Each row is followed by its class. Each block has new classes.
[ 25.4   5.0 -18.9   5.9 -16.8 -12.0   9.1  -4.5   7.3   0.1  20.4   5.2
   0.0 -12.3   3.3 -23.6  10.0 -32.0  -7.3  -2.9  35.3  23.3  16.3 -22.9
  -9.7   4.8   0.4  -4.3  10.4   3.9  17.6 -21.8 -25.6 -16.7 -14.0 -13.0
  -8.6  -5.4  -8.0 -31.8 -14.8   1.6  -1.0   3.0   3.6   6.5  -5.8  13.8
  -8.0 -12.8  -3.5  10.8   1.9   7.9   4.0] : (46)
[ 20.4  -0.2 -11.5   9.2 -27.0 -33.4  17.4   6.3 -19.3  -3.7   8.5  16.7
   3.8 -35.3  -1.1 -10.5  26.2 -41.7   7.1  -7.1  29.4  24.9  13.7 -28.1
  -4.3  25.2  -1.8 -10.4  -3.6  -2.0  30.6 -21.7 -45.7   4.9 -27.8 -13.5
 -27.8   8.4 -11.0 -16.0 -18.6   7.3  -0.9  -5.1   4.0   6.3 -11.4  10.5
   4.2   3.2  -8.5  -0.2   1.5  18.1  -6.9] : (46)
[-38.0  11.6 -65.9 -27.5 -19.0  26.3  -0.1  10.6 -11.1  -2.8  23.0  10.3
 -22.2  48.5   4.2  19.3 -30.6  42.8  -2.7  36.7  12.2   8.3 -25.4  -3.4
 -12.0 -11.4   0.3   2.2 -48.8  13.8  17.1  33.3  20.0   1.8 -17.1  77.8
  19.7  -7.2  13.1  31.4 -33.3  53.6  13.0  -8.7   1.9  -5.4   6.0  16.8
   4.7  -0.9  20.7  32.6 -28.0 -32.2  -6.5] : (42)
[-24.0  -3.9 -43.0 -13.3  -2.3  19.0  -5.5   2.5   1.8  12.8   8.2   9.1
 -43.1  23.4  -5.1  11.7 -19.1  28.2  14.4  51.9  73.9   7.2 -22.6 -13.9
   9.4  -0.8  -0.7   1.4 -24.2   4.2  14.4  13.0  23.6  -1.2 -33.2  53.0
  11.9 -30.7   6.9  45.1 -19.2  56.3  13.0  -6.8   0.1  52.4  -6.6  17.5
   7.5  11.6   3.2  20.6 -16.0   5.7   4.6] : (38)
[-41.3   7.3 -66.8 -20.8 -16.1  29.5   6.0  15.3  -4.4   6.5  22.4   0.6
 -17.2  49.2  15.1  -9.0 -29.2  47.8 -14.7  28.1  21.2  -0.9 -34.8  -8.3
  -2.9 -22.1   5.5  -6.2 -39.0   7.4  -2.2  39.4  31.9  -7.1 -15.4  73.7
  20.5 -12.0  -5.7  23.9 -26.5  58.9  22.0 -11.0   1.8  23.0   1.8 -10.7
   2.2   7.2  10.8  37.0 -28.3 -31.9   3.6] : (42)
[-28.6   5.9 -31.7 -13.7 -18.8  21.2   0.6  12.0   7.6  -8.1  -3.2  -0.8
 -42.6  23.7  -6.5 -12.4 -12.2  21.8   5.3  48.5  62.8  14.2  -7.6  -9.2
   1.6   2.2   3.3   8.0 -36.4  12.9  16.3  16.3  10.0   0.9 -25.6  51.2
   6.8 -36.9  21.5  43.6 -18.0  41.9   5.0 -17.1   1.3  32.1   4.0  28.1
   2.3  19.9  -0.5  18.8 -32.4   6.3  -0.8] : (38)
[-17.2   3.2 -17.7  -4.4  -0.7   6.0   2.6   4.1  -1.2  -6.3   6.1 -12.8
 -40.6  13.1   0.3 -29.2 -20.7  15.8  -1.5  48.6  64.4  23.1  -8.7 -18.1
   1.1  -6.8  26.8   0.4 -19.7   0.0  20.1   9.2   6.9   2.2 -23.2  50.6
   6.0 -22.1   3.9  34.1 -17.6  33.4   5.0  -5.0   3.6  33.3 -10.9  38.7
  -3.0  23.3  -5.9   7.1 -24.9  21.2  -2.2] : (50)
[-32.9  18.0 -48.6 -22.5 -12.5   3.7  -1.3  13.3 -16.0   1.4  22.9   2.1
 -40.2  50.1  -5.1   4.1 -26.3  26.3   4.5  32.9  34.7   0.5 -25.2 -13.2
  -1.9  -3.5  -1.0  -8.3 -47.0   6.2  21.5  34.0  15.8   2.7 -24.5  66.2
  30.6   4.2   2.9  36.6 -25.0  49.0  14.6 -20.0   0.8  -5.1   3.2  15.9
   9.0  11.5  18.2  28.7 -28.8 -17.9  -3.8] : (42)
[-42.3  -6.1 -13.2  -8.1   3.5   8.4   1.7   8.4   5.0  -1.8   0.9  14.8
 -47.8  10.2 -16.4  -3.7  -7.5  17.6   3.6  39.8  69.7  24.5  -7.6   3.6
  -6.3   1.8  -4.8 -15.1 -23.4   4.5  10.0  14.2  56.7   8.6 -20.0  43.0
  -1.7 -48.9  13.6  38.0 -12.9  58.8   4.3 -12.2  -2.8  56.1  -0.6  33.0
  11.7  12.5 -11.2  11.8 -30.1  10.8  12.3] : (50)
[ 15.6 -22.4 -25.9   0.9  -0.3  -8.8  18.4  -4.6   3.9  -7.6  -3.8   5.2
   2.4  -8.1  14.4   3.3   4.3 -30.8  15.7  15.4  16.7  -1.9   2.8  -7.5
   2.7   8.3 -10.6   4.5  22.1 -28.7  -1.8  -8.8  -6.6 -23.0  16.9 -19.1
  -0.6  -2.9 -13.3  -0.9  -0.2  -3.1  -0.6  -6.2   7.3  28.9  -1.9 -24.9
   7.0 -10.2  -0.2   6.4   6.2   7.8 -14.3] : (44)
[-40.4   9.8 -62.0 -27.5 -33.5  20.5   2.2   2.2 -24.6  -0.2  15.9  -0.8
  -5.7  52.2   3.0   7.0 -43.0  42.5 -11.0  25.0 -21.7   1.7 -18.1  -6.1
   6.5 -30.5   7.0  -9.2 -37.1  14.3  15.2   1.5  18.0   4.1 -14.7  54.3
  18.0  19.0   3.7  18.8  -3.5  45.1  17.3  10.6  -1.0 -31.8  -5.2 -17.2
  -8.9   0.3  27.4  45.7 -21.7 -43.7 -19.5] : (41)
[-32.1   1.6 -41.2 -19.3 -32.5   2.8  -5.0   8.3 -17.2   4.5  23.5  -7.9
  40.2  40.0 -10.4  -1.0 -31.1  52.8  -7.1  28.5  -3.7  11.0 -19.6   1.7
  -7.6 -10.9  -3.9  -5.0 -51.2  -2.7   1.3  29.9  11.6   5.3 -28.0  67.1
  28.6  10.4  -3.4  19.1 -16.8  40.9  12.8  -4.5  -4.8 -43.0   6.3  -8.8
  -1.0  12.7  24.2  26.4 -24.3 -48.1 -13.2] : (47)
[-39.3   7.4 -51.0 -23.6 -17.0  24.1   3.5  15.2 -14.8  -3.0  18.3   1.3
 -15.1  37.0  -3.5  -3.1 -19.5  35.9  -3.7  39.7  19.9  17.9 -18.6  -5.8
  -7.3 -25.2  -5.4   7.4 -46.6  22.4   6.2  28.2  18.5  -2.4 -20.8  68.2
  16.3   2.7   4.7  40.8 -26.6  58.6  16.2  -7.5   5.3 -16.9   1.6  -8.4
  -3.5   5.9   3.4  35.3 -41.3 -17.7  -3.5] : (42)
[  8.3   5.3 -37.2   3.8 -11.2  -7.1   6.7   9.5  10.6  -2.7  -7.5  -2.4
   5.3  -4.8   2.0   4.2  16.4 -61.1  -7.9  -1.5  31.3  22.0   2.4 -25.6
  -4.2  -5.2  -0.3  -7.0  20.0  -5.3   7.9 -15.1 -12.7  -5.2  -5.3 -20.7
  -2.3   3.4 -16.0   0.0 -20.5  13.4   8.7  -4.2  -6.3  17.4  -8.4   5.8
  10.2 -24.8   2.6  13.8  10.1   2.9 -10.2] : (31)
[ 14.4  -4.9  -3.6  10.6  -9.5 -14.4   6.9  -8.0   6.4   0.2  -1.0   6.6
  -7.5 -27.7   4.9  -4.8  22.8 -37.6  -8.9   4.4  36.6   0.1  10.0 -22.8
   0.4   8.3 -17.7  -1.7  13.2   1.1   9.4 -13.3 -22.6   4.3  -4.5 -19.7
  -7.1 -14.3  -3.1  -2.7 -18.8  -4.1   3.7  -5.5  10.1   3.4  -7.4  13.5
  -9.2  -4.9  -8.8   2.7   7.2  12.2  -6.8] : (44)
